Below are the code and all the weights of a small trained network. Each question names an input and a target symbol and asks about switching units off, where a switched-off unit gives its printed mean instead of its output.

import numpy as np


def w(rows, s, z=0):
    codes = np.array(rows[::2]) - 128.0
    scale = np.full(codes.shape[1], s)
    scale[-1] = z or s
    return codes * scale


def f(y):
    return y / 2 * (1 + np.tanh(0.7978845608 * (y + 0.044715 * y**3)))


def softmax(a):
    e = np.exp(a - a.max(-1, keepdims=True))
    return e / e.sum(-1, keepdims=True)


def log_softmax(a):
    a = a - a.max(-1, keepdims=True)
    return a - np.log(np.exp(a).sum(-1, keepdims=True))


def net(x, mask):
    ids = ['ΨΩεστφ'.index(c) for c in x.split()]
    T = len(ids)
    res = E[ids] + P[:T]
    u = 0
    for l in range(3):
        q, k, v = (res @ M[l].T for M in (Q, K, V))
        z = softmax(np.where(np.tri(T) > 0, q @ k.T / 3**0.5, -1e9)) @ v
        res = res + np.where(mask[u], z, O[l][:, -1]) @ O[l][:, :-1]
        u += 1
        y = f(res @ A[l][:, :-1].T + A[l][:, -1])
        res = res + np.where(mask[u : u + 4], y, B[l][:, -1]) @ B[l][:, :-1]
        u += 4
    return log_softmax(res[-1] @ U[:, :-1].T + U[:, -1])


Q, K, V, O, A, B = {}, {}, {}, {}, {}, {}
E = w([
[154,163,40,88],'Ψ',
[165,241,6,25],'Ω',
[155,112,37,136],'ε',
[253,230,125,71],'σ',
[125,189,55,159],'τ',
[27,154,86,197],'φ',
],0.014)
P = w([
[105,70,147,121],'0',
[146,113,132,117],'1',
[157,131,124,117],'2',
[156,149,140,119],'3',
[159,160,150,135],'4',
[150,168,159,141],'5',
[144,180,164,145],'6',
[124,184,182,130],'7',
[105,185,207,113],'8',
[128,216,185,176],'9',
[119,225,186,170],'10',
[110,230,183,198],'11',
[57,208,201,108],'12',
[98,254,182,194],'13',
],0.0071)
Q[0] = w([
[75,14,249,68],'0.h0',
[132,236,128,140],'0.h0',
[160,158,151,123],'0.h0',
],0.012)
K[0] = w([
[141,4,128,67],'0.h0',
[88,173,169,95],'0.h0',
[149,161,164,112],'0.h0',
],0.013)
V[0] = w([
[125,185,108,136],'0.h0',
[154,153,91,220],'0.h0',
[214,4,86,127],'0.h0',
],0.013)
O[0] = w([
[74,134,164,65,239],'0.h0',
[129,108,192,121,168],'0.h0',
[205,168,140,251,7],'0.h0',
],0.012,0.011)
A[0] = w([
[7,109,74,237,58],'0.n0',
[45,175,83,195,177],'0.n1',
[76,170,125,138,92],'0.n2',
[111,64,143,99,5],'0.n3',
],0.014,0.0018)
B[0] = w([
[117,255,97,91,151],'0.n0',
[84,126,169,128,145],'0.n1',
[177,87,146,135,254],'0.n2',
[160,157,138,174,230],'0.n3',
],0.015,0.0084)
Q[1] = w([
[85,98,12,46],'1.h0',
[21,65,188,75],'1.h0',
[119,140,156,239],'1.h0',
],0.011)
K[1] = w([
[141,110,254,71],'1.h0',
[5,88,125,12],'1.h0',
[180,172,13,138],'1.h0',
],0.012)
V[1] = w([
[249,193,185,103],'1.h0',
[134,72,45,103],'1.h0',
[142,102,183,167],'1.h0',
],0.011)
O[1] = w([
[216,212,80,208,181],'1.h0',
[2,111,70,134,69],'1.h0',
[110,185,176,113,2],'1.h0',
],0.0088,0.0093)
A[1] = w([
[113,3,125,254,67],'1.n0',
[103,66,71,88,247],'1.n1',
[78,209,140,189,140],'1.n2',
[150,102,131,53,90],'1.n3',
],0.0099,0.0015)
B[1] = w([
[113,123,150,246,127],'1.n0',
[143,74,138,158,206],'1.n1',
[45,186,159,112,138],'1.n2',
[135,60,120,190,245],'1.n3',
],0.013)
Q[2] = w([
[240,116,224,59],'2.h0',
[86,147,103,254],'2.h0',
[178,196,74,108],'2.h0',
],0.0057)
K[2] = w([
[149,134,126,2],'2.h0',
[139,160,92,194],'2.h0',
[151,124,205,163],'2.h0',
],0.0097)
V[2] = w([
[44,183,131,193],'2.h0',
[46,131,101,2],'2.h0',
[91,139,236,250],'2.h0',
],0.0083)
O[2] = w([
[164,134,254,211,14],'2.h0',
[193,112,200,28,172],'2.h0',
[7,189,220,217,2],'2.h0',
],0.0073,0.0093)
A[2] = w([
[106,181,216,208,103],'2.n0',
[229,42,81,168,44],'2.n1',
[178,1,203,157,254],'2.n2',
[113,219,137,36,67],'2.n3',
],0.0078,0.0032)
B[2] = w([
[104,62,86,85,143],'2.n0',
[173,127,249,194,251],'2.n1',
[62,160,101,68,212],'2.n2',
[167,94,153,167,153],'2.n3',
],0.012,0.023)
U = w([
[108,116,128,191,96],'Ψ',
[162,35,107,138,60],'Ω',
[91,82,149,225,143],'ε',
[186,131,83,199,128],'σ',
[118,118,39,47,252],'τ',
[85,181,254,173,131],'φ',
],0.0064,0.002)

Each question gives the input, a string of symbols that net reads in full, and the target symbol t.
The units are the heads (3 rows each of Q, K, V and O) and the neurons (one row each of A and B). Each row of codes is followed by its name. A weight is (code - 128) times the scale printed after its matrix; where a second scale follows, it is the last column's (O, A, B and U).
mask holds one flag per unit, layer by layer, with each layer's heads first. A switched-off unit (its flag False) gives its mean, the last column of its rows in O or B, instead of its output. The means were averaged over made-up inputs and are rounded, as every weight is.
A unit's drop is (log p(t) with every unit on - log p(t) with that unit switched off) / (log p(t) with every unit on - log p(t) with every unit switched off).
The circuit of an input: a set's keep is (log p(t) with only the set's units on - log p(t) with every unit switched off) / (log p(t) with every unit on - log p(t) with every unit switched off). Starting from the 12 units with the biggest drops (on a tie, the unit counted first), units are removed one at a time, each time the one whose removal leaves the highest keep (on an exact tie, the one counted first), for as long as the keep stays at least 0.8.
units of the circuit, in order: the units of the circuit, biggest drop first
top k neurons: the k neurons with the biggest drops, biggest first
top k neurons in layer l: the k neurons of layer l with the biggest drops, biggest first
input Ω ε Ψ, target ε: units of the circuit, in order	(1.h0; 0.h0; 2.h0)
input Ψ ε ε Ψ, target ε: top neuron in layer 2	(2.n0)
input τ φ σ ε σ σ φ σ, target φ: top 4 neurons	(0.n0; 1.n3; 0.n1; 1.n2)
input Ω τ Ω σ τ Ω Ω ε τ σ Ω τ σ, target τ: top 2 neurons in layer 1	(1.n1; 1.n3)
input Ω φ σ, target φ: top 3 neurons	(0.n0; 0.n1; 0.n3)
input σ Ω τ Ω Ψ Ω ε Ω φ ε Ω τ φ τ, target φ: units of the circuit, in order	(0.n0; 0.n1; 1.n2; 2.h0)
input τ Ω Ω τ Ω τ σ Ω σ τ Ψ, target τ: top 3 neurons in layer 0	(0.n0; 0.n1; 0.n2)
input σ τ Ω Ω τ, target τ: units of the circuit, in order	(1.n3; 2.n1)
input Ψ Ψ Ω τ τ τ, target τ: top 2 neurons	(2.n1; 1.n3)
input Ω ε Ω, target ε: units of the circuit, in order	(1.h0; 0.h0; 2.h0)
input σ Ω σ σ Ψ τ τ τ σ τ φ σ σ ε, target σ: top 3 neurons	(0.n0; 0.n3; 0.n2)
input Ω Ω Ω φ, target φ: units of the circuit, in order	(0.n0; 1.n2)
input Ω Ω Ω φ σ τ σ Ω Ω τ ε σ, target τ: top 2 neurons	(2.n1; 0.n1)
input ε σ σ Ω, target σ: units of the circuit, in order	(1.h0; 0.h0)
input Ω σ ε τ σ Ψ τ τ Ω τ ε σ Ω σ, target σ: top 2 neurons	(0.n3; 2.n2)
input Ω σ ε Ω ε, target ε: units of the circuit, in order	(0.h0; 1.h0; 2.h0)
input Ψ Ω Ω σ Ω Ω σ ε ε Ω Ω φ Ω, target φ: top 3 neurons in layer 2	(2.n1; 2.n2; 2.n0)
input σ Ω Ψ, target σ: top neuron	(2.n2)
input Ω Ω φ Ω Ψ, target φ: top 4 neurons	(1.n3; 0.n0; 2.n1; 0.n1)
input Ψ τ τ ε, target τ: top neuron	(2.n1)
input τ Ω σ Ω φ τ, target φ: top 3 neurons	(0.n0; 0.n1; 1.n3)
input τ Ω φ φ σ φ Ψ ε, target φ: top 3 neurons	(0.n0; 1.n3; 0.n1)
input τ Ω Ψ τ ε Ψ, target τ: top 2 neurons	(2.n1; 0.n2)
input Ω φ σ τ τ Ω σ Ω σ Ψ, target σ: top 2 neurons	(0.n0; 2.n2)
input ε ε Ω σ σ ε Ω, target σ: top 2 neurons	(0.n1; 2.n2)
input Ω Ω Ω ε, target ε: top 2 neurons in layer 1	(1.n0; 1.n1)
input Ω τ Ω φ φ Ω Ω σ Ω Ψ φ Ψ, target φ: top neuron in layer 1	(1.n3)
